Below is a small trained network, with its code and all its weights. Each question gives an input and a target symbol and asks what happens when units are switched off, that is, made to give their printed mean instead of their output.

import numpy as np


def w(rows, s, z=0):
    codes = np.array(rows[::2]) - 128.0
    scale = np.full(codes.shape[1], s)
    scale[-1] = z or s
    return codes * scale


def f(y):
    return y / 2 * (1 + np.tanh(0.7978845608 * (y + 0.044715 * y**3)))


def softmax(a):
    e = np.exp(a - a.max(-1, keepdims=True))
    return e / e.sum(-1, keepdims=True)


def log_softmax(a):
    a = a - a.max(-1, keepdims=True)
    return a - np.log(np.exp(a).sum(-1, keepdims=True))


def net(x, mask):
    ids = ['βγδημξφ'.index(c) for c in x.split()]
    T = len(ids)
    res = E[ids] + P[:T]
    u = 0
    for l in range(2):
        q, k, v = (res @ M[l].T for M in (Q, K, V))
        z = softmax(np.where(np.tri(T) > 0, q @ k.T / 2**0.5, -1e9)) @ v
        res = res + np.where(mask[u], z, O[l][:, -1]) @ O[l][:, :-1]
        u += 1
        y = f(res @ A[l][:, :-1].T + A[l][:, -1])
        res = res + np.where(mask[u : u + 16], y, B[l][:, -1]) @ B[l][:, :-1]
        u += 16
    return log_softmax(res[-1] @ U[:, :-1].T + U[:, -1])


Q, K, V, O, A, B = {}, {}, {}, {}, {}, {}
E = w([
[253,124,188,98,173,141,174],'β',
[185,61,117,77,134,164,144],'γ',
[186,174,129,168,222,132,77],'δ',
[133,134,189,75,180,89,93],'η',
[164,146,202,162,138,57,82],'μ',
[150,135,149,69,219,198,109],'ξ',
[67,98,169,150,88,122,89],'φ',
],0.021)
P = w([
[122,15,60,142,172,151,243],'0',
[106,65,65,156,165,171,238],'1',
[143,64,96,161,174,163,201],'2',
[154,77,106,127,150,158,190],'3',
[213,53,141,125,138,141,156],'4',
[209,65,139,127,118,147,133],'5',
[151,90,137,129,102,180,118],'6',
[151,110,165,100,78,178,125],'7',
[213,76,172,135,98,162,35],'8',
[176,113,174,118,63,169,45],'9',
[178,146,148,91,45,153,24],'10',
[150,148,189,96,17,198,48],'11',
[160,167,182,103,2,208,32],'12',
],0.0069)
Q[0] = w([
[185,98,126,118,179,160,112],'L0H0',
[29,207,51,186,80,6,148],'L0H0',
],0.014)
K[0] = w([
[105,127,177,82,74,170,2],'L0H0',
[93,45,108,155,194,74,199],'L0H0',
],0.0089)
V[0] = w([
[125,161,182,168,63,79,123],'L0H0',
[178,121,93,172,2,218,187],'L0H0',
],0.0094)
O[0] = w([
[113,44,91,176,211,124,193,78],'L0H0',
[251,97,103,84,82,43,118,3],'L0H0',
],0.011,0.0075)
A[0] = w([
[138,173,153,97,90,164,176,78],'L0N0',
[26,151,144,120,180,129,149,135],'L0N1',
[157,155,73,197,157,122,83,195],'L0N2',
[197,165,187,61,84,71,74,252],'L0N3',
[131,147,212,148,138,80,105,222],'L0N4',
[129,97,99,158,186,163,177,208],'L0N5',
[152,166,200,100,129,160,133,239],'L0N6',
[168,14,168,117,127,141,159,222],'L0N7',
[225,105,131,147,124,124,77,209],'L0N8',
[107,59,2,18,122,125,116,181],'L0N9',
[157,138,107,63,172,157,106,107],'L0N10',
[78,118,189,118,86,81,76,168],'L0N11',
[74,145,151,202,62,94,104,164],'L0N12',
[113,162,169,74,141,165,110,94],'L0N13',
[74,48,119,140,106,157,104,179],'L0N14',
[140,126,157,174,77,30,97,240],'L0N15',
],0.0093,0.0032)
B[0] = w([
[159,161,134,152,153,137,84,160],'L0N0',
[187,173,86,65,51,107,192,205],'L0N1',
[1,146,208,138,153,200,56,142],'L0N2',
[71,127,86,112,95,137,207,214],'L0N3',
[103,162,15,91,168,126,118,198],'L0N4',
[111,117,144,125,235,122,91,183],'L0N5',
[116,151,9,157,166,164,76,251],'L0N6',
[73,244,150,33,102,156,195,197],'L0N7',
[73,213,128,181,67,80,173,181],'L0N8',
[28,138,202,187,90,170,200,146],'L0N9',
[203,119,196,211,67,65,75,173],'L0N10',
[110,59,87,50,170,93,177,173],'L0N11',
[75,53,177,111,175,109,188,156],'L0N12',
[231,115,76,163,142,104,37,209],'L0N13',
[122,187,58,68,133,60,104,157],'L0N14',
[72,108,119,209,245,181,198,151],'L0N15',
],0.0053,0.013)
Q[1] = w([
[144,173,144,41,142,203,3],'L1H0',
[36,131,66,148,226,230,207],'L1H0',
],0.0055)
K[1] = w([
[151,94,125,123,162,100,2],'L1H0',
[61,37,101,88,153,58,115],'L1H0',
],0.0071)
V[1] = w([
[1,139,80,111,116,121,104],'L1H0',
[161,119,72,11,158,45,126],'L1H0',
],0.0072)
O[1] = w([
[128,191,254,76,149,122,74,255],'L1H0',
[146,44,36,52,147,76,138,183],'L1H0',
],0.0076,0.0092)
A[1] = w([
[135,81,180,66,103,129,187,154],'L1N0',
[90,68,120,97,85,155,123,223],'L1N1',
[66,80,82,188,96,155,100,64],'L1N2',
[122,93,154,117,169,166,154,51],'L1N3',
[146,87,188,116,173,181,79,155],'L1N4',
[168,132,74,119,166,176,142,124],'L1N5',
[176,156,63,90,144,120,254,158],'L1N6',
[128,63,52,108,151,89,200,57],'L1N7',
[166,221,120,144,140,110,89,23],'L1N8',
[199,156,113,130,81,114,133,21],'L1N9',
[157,119,49,156,92,144,89,33],'L1N10',
[197,82,124,140,138,128,100,151],'L1N11',
[78,183,94,78,79,128,122,111],'L1N12',
[99,175,123,99,170,124,104,254],'L1N13',
[130,98,102,62,163,196,113,201],'L1N14',
[106,57,136,79,170,144,150,50],'L1N15',
],0.0098,0.0021)
B[1] = w([
[157,98,110,126,160,82,79,164],'L1N0',
[128,93,144,100,90,95,75,138],'L1N1',
[91,2,109,202,172,242,143,126],'L1N2',
[135,136,110,185,127,118,137,154],'L1N3',
[101,128,93,104,140,48,171,192],'L1N4',
[193,94,124,133,100,194,125,184],'L1N5',
[92,108,154,68,100,137,120,186],'L1N6',
[117,185,150,57,178,249,112,138],'L1N7',
[142,26,129,101,105,130,143,212],'L1N8',
[116,109,163,166,124,183,161,155],'L1N9',
[81,78,161,211,217,135,170,162],'L1N10',
[139,155,118,128,152,109,173,134],'L1N11',
[89,68,149,169,147,93,122,190],'L1N12',
[140,138,94,150,112,125,106,249],'L1N13',
[91,141,80,183,106,82,115,214],'L1N14',
[137,165,167,153,154,178,99,168],'L1N15',
],0.008,0.017)
U = w([
[120,121,89,114,154,156,140,4],'β',
[136,113,91,142,110,99,151,195],'γ',
[160,192,143,150,108,179,50,162],'δ',
[151,168,1,118,108,103,125,168],'η',
[100,170,77,167,178,123,179,154],'μ',
[129,98,91,168,156,142,128,94],'ξ',
[161,59,155,106,185,94,92,100],'φ',
],0.0095,0.0045)

Each question gives the input, a string of symbols that net reads in full, and the target symbol t.
The units are the heads (2 rows each of Q, K, V and O) and the neurons (one row each of A and B). Each row of codes is followed by its name. A weight is (code - 128) times the scale printed after its matrix; where a second scale follows, it is the last column's (O, A, B and U).
mask holds one flag per unit, layer by layer, with each layer's heads first. A switched-off unit (its flag False) gives its mean, the last column of its rows in O or B, instead of its output. The means were averaged over made-up inputs and are rounded, as every weight is.
A unit's drop is (log p(t) with every unit on - log p(t) with that unit switched off) / (log p(t) with every unit on - log p(t) with every unit switched off).
The circuit of an input: a set's keep is (log p(t) with only the set's units on - log p(t) with every unit switched off) / (log p(t) with every unit on - log p(t) with every unit switched off). Starting from the 12 units with the biggest drops (on a tie, the unit counted first), units are removed one at a time, each time the one whose removal leaves the highest keep (on an exact tie, the one counted first), for as long as the keep stays at least 0.8.
circuit, biggest first: the units of the circuit, biggest drop first
unit that matters most: the unit with the biggest drop
k most important neurons: the k neurons with the biggest drops, biggest first
top k neurons in layer l: the k neurons of layer l with the biggest drops, biggest first
input γ β γ ξ γ φ μ φ γ, target φ: circuit, biggest first -> [L0H0; L0N6]
input δ δ β β γ β μ β η γ μ γ γ, target μ: circuit, biggest first -> [L0H0; L1N8; L0N7]
input δ η η η μ γ β φ η δ μ δ, target μ: circuit, biggest first -> [L0H0]
input φ φ γ φ δ δ, target φ: circuit, biggest first -> [L1N8; L1H0]
input β φ η φ β φ γ, target φ: circuit, biggest first -> [L0H0; L1N0; L0N6]
input ξ γ φ β η η γ η μ β β, target μ: 2 most important neurons -> [L1N4; L0N5]
input η μ β β β β, target β: 2 most important neurons -> [L1N6; L1N7]
input β β β, target β: circuit, biggest first -> [L1H0; L0H0; L1N7; L1N6]
input β μ β β β η δ, target η: top 2 neurons in layer 0 -> [L0N1; L0N13]
input ξ φ β β δ γ η γ δ β γ, target δ: top 3 neurons in layer 1 -> [L1N4; L1N8; L1N14]
input η β η μ β γ, target μ: 3 most important neurons -> [L0N5; L1N8; L0N9]
input η φ φ μ ξ φ γ ξ γ, target ξ: top 3 neurons in layer 0 -> [L0N13; L0N10; L0N7]
input β μ β β φ β δ η γ, target η: top 2 neurons in layer 0 -> [L0N8; L0N14]
input β δ δ γ η β β γ μ δ η, target η: top neuron in layer 0 -> [L0N13]
input γ φ φ δ η β δ φ β β η δ, target η: top 2 neurons in layer 1 -> [L1N4; L1N10]
input η δ μ β δ γ γ β, target γ: top 3 neurons in layer 0 -> [L0N8; L0N3; L0N11]
input μ β β γ η φ β γ γ β, target γ: 2 most important neurons -> [L0N8; L0N7]
input η γ γ β μ β β δ φ, target φ: top 2 neurons in layer 0 -> [L0N11; L0N12]
input γ η β β φ β η η η γ, target η: top 2 neurons in layer 1 -> [L1N14; L1N10]
input γ ξ ξ β β γ δ η μ μ, target μ: unit that matters most -> L0N15
input μ β φ φ β β β β β γ, target γ: 2 most important neurons -> [L0N8; L0N9]
input β β β γ β μ ξ β η β β, target η: top 2 neurons in layer 1 -> [L1N12; L1N15]
input β η γ δ γ β γ μ δ β, target μ: top 3 neurons in layer 1 -> [L1N4; L1N6; L1N0]
input δ δ β δ β β β μ δ, target μ: top 3 neurons in layer 0 -> [L0N2; L0N13; L0N5]
